Below is a small trained network, with its code and all its weights. Each question gives an input and a target symbol and asks what happens when units are switched off, that is, made to give their printed mean instead of their output.

import numpy as np


def w(rows, s, z=0):
    codes = np.array(rows[::2]) - 128.0
    scale = np.full(codes.shape[1], s)
    scale[-1] = z or s
    return codes * scale


def f(y):
    return np.maximum(y, 0)


def softmax(a):
    e = np.exp(a - a.max(-1, keepdims=True))
    return e / e.sum(-1, keepdims=True)


def log_softmax(a):
    a = a - a.max(-1, keepdims=True)
    return a - np.log(np.exp(a).sum(-1, keepdims=True))


def net(x, mask):
    ids = ['αδζηλμσψ'.index(c) for c in x.split()]
    T = len(ids)
    res = E[ids] + P[:T]
    u = 0
    for l in range(2):
        q, k, v = (res @ M[l].T for M in (Q, K, V))
        z = softmax(np.where(np.tri(T) > 0, q @ k.T / 3**0.5, -1e9)) @ v
        res = res + np.where(mask[u], z, O[l][:, -1]) @ O[l][:, :-1]
        u += 1
        y = f(res @ A[l][:, :-1].T + A[l][:, -1])
        res = res + np.where(mask[u : u + 8], y, B[l][:, -1]) @ B[l][:, :-1]
        u += 8
    return log_softmax(res[-1] @ U[:, :-1].T + U[:, -1])


Q, K, V, O, A, B = {}, {}, {}, {}, {}, {}
E = w([
[178,131,248,123,82,143,120,154,133],'α',
[52,204,123,110,147,28,60,142,134],'δ',
[185,95,157,54,147,75,50,147,24],'ζ',
[98,171,163,192,87,103,64,172,117],'η',
[195,227,182,40,190,112,182,81,145],'λ',
[196,163,64,123,205,72,83,166,108],'μ',
[104,34,78,109,110,63,73,45,93],'σ',
[197,34,57,149,68,158,109,165,93],'ψ',
],0.015)
P = w([
[176,105,108,73,135,178,63,205,145],'0',
[127,94,173,146,160,73,235,102,93],'1',
[213,128,140,180,118,87,89,100,127],'2',
[113,157,130,60,194,176,150,251,70],'3',
[130,45,171,128,198,163,144,90,254],'4',
[49,88,206,149,230,142,151,90,68],'5',
[169,147,133,174,141,118,57,155,185],'6',
],0.0096)
Q[0] = w([
[85,123,130,167,161,215,129,51,168],'0.h1',
[40,61,156,153,62,158,162,90,97],'0.h1',
[124,133,159,195,131,143,247,158,1],'0.h1',
],0.019)
K[0] = w([
[200,121,148,184,117,29,207,74,158],'0.h1',
[150,106,187,218,119,65,51,85,98],'0.h1',
[255,166,136,125,89,146,6,72,156],'0.h1',
],0.017)
V[0] = w([
[160,45,194,208,191,116,54,143,145],'0.h1',
[3,120,120,112,48,82,110,141,61],'0.h1',
[149,172,82,49,104,102,147,68,151],'0.h1',
],0.0071)
O[0] = w([
[137,91,52,75,110,133,255,113,227,254],'0.h1',
[73,222,142,75,59,139,159,41,94,53],'0.h1',
[138,101,164,166,149,111,46,118,61,54],'0.h1',
],0.0057,0.0044)
A[0] = w([
[175,148,183,62,60,166,103,125,64,123],'0.n1',
[91,159,125,253,142,109,210,172,36,102],'0.n2',
[177,148,104,95,212,30,135,137,118,121],'0.n3',
[160,121,180,235,142,202,133,64,89,2],'0.n4',
[39,102,123,132,141,33,90,147,162,129],'0.n5',
[127,104,165,188,76,182,175,225,73,77],'0.n6',
[50,72,23,137,115,113,106,95,132,77],'0.n7',
[99,168,60,27,153,71,63,54,91,3],'0.n8',
],0.0065,0.002)
B[0] = w([
[185,120,29,101,130,46,239,204,118,227],'0.n1',
[76,62,97,153,76,156,57,91,140,172],'0.n2',
[3,109,76,84,105,59,149,51,186,252],'0.n3',
[69,149,177,164,199,92,7,125,137,158],'0.n4',
[197,47,180,62,121,147,219,102,192,202],'0.n5',
[66,99,127,217,133,16,151,178,35,241],'0.n6',
[42,253,138,15,151,169,118,195,146,157],'0.n7',
[196,29,151,189,248,85,39,226,177,179],'0.n8',
],0.0057,0.004)
Q[1] = w([
[120,125,110,86,126,31,119,167,91],'1.h1',
[175,120,122,48,103,113,22,112,197],'1.h1',
[215,198,100,171,7,100,113,182,126],'1.h1',
],0.021)
K[1] = w([
[159,178,152,105,146,172,101,152,207],'1.h1',
[40,109,167,176,232,175,228,110,144],'1.h1',
[76,158,108,65,159,185,115,253,58],'1.h1',
],0.019)
V[1] = w([
[150,138,9,187,115,157,109,98,99],'1.h1',
[155,148,162,162,65,100,154,220,138],'1.h1',
[191,83,104,37,146,152,128,134,46],'1.h1',
],0.012)
O[1] = w([
[97,131,169,93,48,116,120,165,198,6],'1.h1',
[73,156,2,174,162,153,149,113,168,232],'1.h1',
[83,87,187,57,180,230,115,124,143,150],'1.h1',
],0.009,0.011)
A[1] = w([
[166,123,80,112,163,44,103,130,102,212],'1.n1',
[123,107,170,186,24,180,146,197,195,69],'1.n2',
[129,159,111,161,5,158,190,175,170,217],'1.n3',
[107,205,92,57,110,106,189,65,113,77],'1.n4',
[167,115,110,85,141,72,138,193,145,177],'1.n5',
[116,219,200,162,152,112,94,85,122,3],'1.n6',
[161,160,123,168,61,193,165,115,39,6],'1.n7',
[123,140,186,127,14,174,136,143,76,151],'1.n8',
],0.012,0.0024)
B[1] = w([
[98,141,195,84,114,148,131,141,146,249],'1.n1',
[147,113,60,54,183,86,170,219,134,159],'1.n2',
[159,149,228,127,9,132,171,125,109,184],'1.n3',
[138,94,144,141,106,153,30,165,178,178],'1.n4',
[107,148,114,199,136,111,109,59,146,194],'1.n5',
[63,152,77,114,127,131,170,176,24,150],'1.n6',
[37,198,166,125,177,70,148,133,86,137],'1.n7',
[184,107,11,133,57,159,35,24,151,141],'1.n8',
],0.012,0.015)
U = w([
[18,93,190,76,120,157,45,111,204,130],'α',
[164,76,61,139,110,2,63,194,104,142],'δ',
[87,86,119,90,106,99,137,210,146,3],'ζ',
[60,162,99,71,112,47,130,109,87,148],'η',
[105,102,141,176,35,146,113,174,134,130],'λ',
[122,30,145,221,110,99,41,242,91,59],'μ',
[132,85,75,232,145,128,157,155,135,210],'σ',
[99,94,74,114,53,124,59,107,79,131],'ψ',
],0.0039,0.0034)

Each question gives the input, a string of symbols that net reads in full, and the target symbol t.
The units are the heads (3 rows each of Q, K, V and O) and the neurons (one row each of A and B). Each row of codes is followed by its name. A weight is (code - 128) times the scale printed after its matrix; where a second scale follows, it is the last column's (O, A, B and U).
mask holds one flag per unit, layer by layer, with each layer's heads first. A switched-off unit (its flag False) gives its mean, the last column of its rows in O or B, instead of its output. The means were averaged over made-up inputs and are rounded, as every weight is.
A unit's drop is (log p(t) with every unit on - log p(t) with that unit switched off) / (log p(t) with every unit on - log p(t) with every unit switched off).
The circuit of an input: a set's keep is (log p(t) with only the set's units on - log p(t) with every unit switched off) / (log p(t) with every unit on - log p(t) with every unit switched off). Starting from the 12 units with the biggest drops (on a tie, the unit counted first), units are removed one at a time, each time the one whose removal leaves the highest keep (on an exact tie, the one counted first), for as long as the keep stays at least 0.8.
circuit, biggest first: the units of the circuit, biggest drop first
top k neurons: the k neurons with the biggest drops, biggest first
top k neurons in layer l: the k neurons of layer l with the biggest drops, biggest first
input δ α α σ δ, target η: circuit, biggest first : 1.h1, 0.h1, 1.n6
input α α λ α ψ δ α, target σ: top 3 neurons : 1.n1, 0.n3, 1.n3
input λ δ μ, target α: circuit, biggest first : 1.n1, 0.n3
input α δ λ α α η ζ, target α: circuit, biggest first : 1.n1
input δ η λ, target α: circuit, biggest first : 1.n4, 0.n3
input σ α α η, target ψ: top 4 neurons : 0.n7, 1.n8, 0.n6, 1.n1
input α α α λ λ, target η: top 2 neurons : 1.n6, 0.n3
input α α σ α λ η, target ψ: circuit, biggest first : 1.n8, 1.h1, 0.h1, 1.n1
input ψ ψ η λ α, target ζ: circuit, biggest first : 1.h1, 1.n2, 0.n3
input α α α α α μ, target α: circuit, biggest first : 1.n1, 0.n3, 1.n4
input λ λ ψ λ α η, target ζ: circuit, biggest first : 1.h1, 1.n2
input μ α ψ, target δ: top 2 neurons : 1.n2, 0.n3
input ζ λ δ μ σ α α, target δ: top 4 neurons : 1.n2, 0.n3, 1.n8, 1.n1
input α μ α α δ δ δ, target η: top 2 neurons : 0.n8, 1.n6
input σ α α α, target ψ: top neuron : 0.n7
input α η ζ ζ η δ μ, target η: top 3 neurons in layer 1 : 1.n1, 1.n4, 1.n6
input δ α λ α, target η: top 2 neurons : 0.n6, 1.n7
input δ ζ η, target η: top 2 neurons : 1.n7, 1.n6
input η λ α ζ α, target μ: circuit, biggest first : 0.h1, 1.h1
input ψ η μ δ α δ α, target η: top 3 neurons in layer 1 : 1.n7, 1.n6, 1.n4
